Below are the code and all the weights of a small trained network. Each question names an input and a class and asks about switching units off, where a switched-off unit gives its printed mean instead of its output.

import numpy as np


def w(rows, s, z=0):
    codes = np.array(rows[::2]) - 128.0
    scale = np.full(codes.shape[1], s)
    scale[-1] = z or s
    return codes * scale


def norm(h):
    return h / np.sqrt((h * h).mean(-1, keepdims=True) + 1e-5)


def f(y):
    return y / 2 * (1 + np.tanh(0.7978845608 * (y + 0.044715 * y**3)))


def log_softmax(a):
    a = a - a.max(-1, keepdims=True)
    return a - np.log(np.exp(a).sum(-1, keepdims=True))


def net(x, mask):
    res = np.array(x, float).reshape(1, 8) / 4 @ E
    u = 0
    for l in range(3):
        y = f(norm(res) @ A[l][:, :-1].T + A[l][:, -1])
        res = res + np.where(mask[u : u + 5], y, B[l][:, -1]) @ B[l][:, :-1]
        u += 5
    return log_softmax(norm(res)[-1] @ U[:, :-1].T + U[:, -1])


A, B = {}, {}
E = w([
[130,126,128,126],'x0',
[121,133,124,120],'x1',
[231,74,50,128],'x2',
[132,127,126,127],'x3',
[134,192,77,242],'x4',
[239,254,215,65],'x5',
[131,127,123,133],'x6',
[127,134,127,121],'x7',
],0.00088)
A[0] = w([
[163,55,249,32,76],'0.n0',
[189,217,175,13,89],'0.n1',
[243,105,56,62,102],'0.n2',
[128,186,111,246,181],'0.n3',
[182,13,227,4,7],'0.n4',
],0.0029,0.0016)
B[0] = w([
[178,206,49,132,177],'0.n0',
[124,90,161,245,246],'0.n1',
[180,76,149,255,213],'0.n2',
[188,155,52,30,255],'0.n3',
[138,248,28,118,165],'0.n4',
],0.0026,0.00091)
A[1] = w([
[3,192,217,104,119],'1.n0',
[131,197,68,95,187],'1.n1',
[198,155,192,162,2],'1.n2',
[62,32,86,117,16],'1.n3',
[160,212,102,202,141],'1.n4',
],0.0037,0.0019)
B[1] = w([
[254,65,51,208,197],'1.n0',
[45,156,99,47,225],'1.n1',
[80,51,219,182,134],'1.n2',
[70,94,203,190,134],'1.n3',
[44,91,124,48,248],'1.n4',
],0.0035,0.0014)
A[2] = w([
[214,224,226,84,37],'2.n0',
[119,222,229,131,63],'2.n1',
[129,175,105,35,5],'2.n2',
[208,175,200,90,23],'2.n3',
[3,83,74,130,115],'2.n4',
],0.0029,0.0027)
B[2] = w([
[3,15,119,170,125],'2.n0',
[110,16,156,72,54],'2.n1',
[7,37,43,57,2],'2.n2',
[14,24,97,197,37],'2.n3',
[69,58,246,67,234],'2.n4',
],0.003,0.00061)
U = w([
[16,12,223,235,187],'0',
[171,211,137,76,250],'1',
[246,221,22,227,61],'2',
[21,253,6,17,42],'3',
],0.0033,0.0023)

Each question gives the input, the list of numbers given to net, and the class t.
The units are the neurons (one row each of A and B). Each row of codes is followed by its name. A weight is (code - 128) times the scale printed after its matrix; where a second scale follows, it is the last column's (A, B and U).
mask holds one flag per neuron, layer by layer. A switched-off neuron (its flag False) gives its mean, the last column of its row in B, instead of its output. The means were averaged over made-up inputs and are rounded, as every weight is.
A unit's drop is (log p(t) with every unit on - log p(t) with that unit switched off) / (log p(t) with every unit on - log p(t) with every unit switched off).
The circuit of an input: a set's keep is (log p(t) with only the set's units on - log p(t) with every unit switched off) / (log p(t) with every unit on - log p(t) with every unit switched off). Starting from the 12 units with the biggest drops (on a tie, the unit counted first), units are removed one at a time, each time the one whose removal leaves the highest keep (on an exact tie, the one counted first), for as long as the keep stays at least 0.8.
units of the circuit, in order: the units of the circuit, biggest drop first
top k neurons: the k neurons with the biggest drops, biggest first
k most important neurons of layer l: the k neurons of layer l with the biggest drops, biggest first
drop when u is switched off: that unit's drop, to one decimal
input [8,-6,-5,-8,7,7,3,3], class 0: units of the circuit, in order => 0.n4, 2.n0, 2.n1
input [-1,5,3,0,2,5,-1,5], class 0: top neuron => 1.n0
input [-3,5,0,-5,-2,7,-5,2], class 0: units of the circuit, in order => 0.n1, 2.n0
input [-6,-2,0,-4,-1,8,-4,6], class 0: top 2 neurons => 0.n1, 2.n0
input [4,1,-5,-6,1,6,-4,4], class 0: 2 most important neurons of layer 1 => 1.n2, 1.n4
input [4,-5,3,8,8,2,1,4], class 3: 3 most important neurons of layer 1 => 1.n0, 1.n4, 1.n1
input [1,6,-5,-5,5,7,4,2], class 0: top 2 neurons => 0.n4, 2.n0
input [1,3,-2,8,-5,7,-1,-3], class 0: units of the circuit, in order => 0.n3, 2.n0, 2.n3
input [8,-5,1,2,4,4,4,-2], class 0: top 2 neurons => 1.n0, 0.n4
input [5,3,4,-7,5,0,-7,1], class 3: 2 most important neurons of layer 0 => 0.n3, 0.n1
input [-8,-4,-8,2,6,-5,8,-6], class 2: top 3 neurons => 1.n0, 0.n4, 0.n0
input [7,-8,2,5,4,6,6,-5], class 0: top 2 neurons => 1.n0, 2.n0
input [-5,5,1,3,4,4,-1,1], class 0: 3 most important neurons of layer 0 => 0.n4, 0.n0, 0.n1
input [-1,-3,1,5,6,8,-1,7], class 0: most important neuron of layer 2 => 2.n0
input [2,-7,-8,-7,3,-7,-8,3], class 2: top 2 neurons => 1.n0, 1.n4
input [-7,2,3,-2,7,8,-5,-6], class 0: top 2 neurons => 0.n4, 1.n2
input [3,4,-8,3,2,2,8,-7], class 2: drop when 1.n0 is switched off => 1.7
input [-1,-6,-8,-3,-1,2,-3,6], class 2: drop when 1.n0 is switched off => 1.4
input [-7,-4,-8,5,-1,3,0,0], class 2: drop when 1.n0 is switched off => 1.5
input [-8,-8,-6,1,-1,2,-6,-4], class 2: units of the circuit, in order => 1.n0
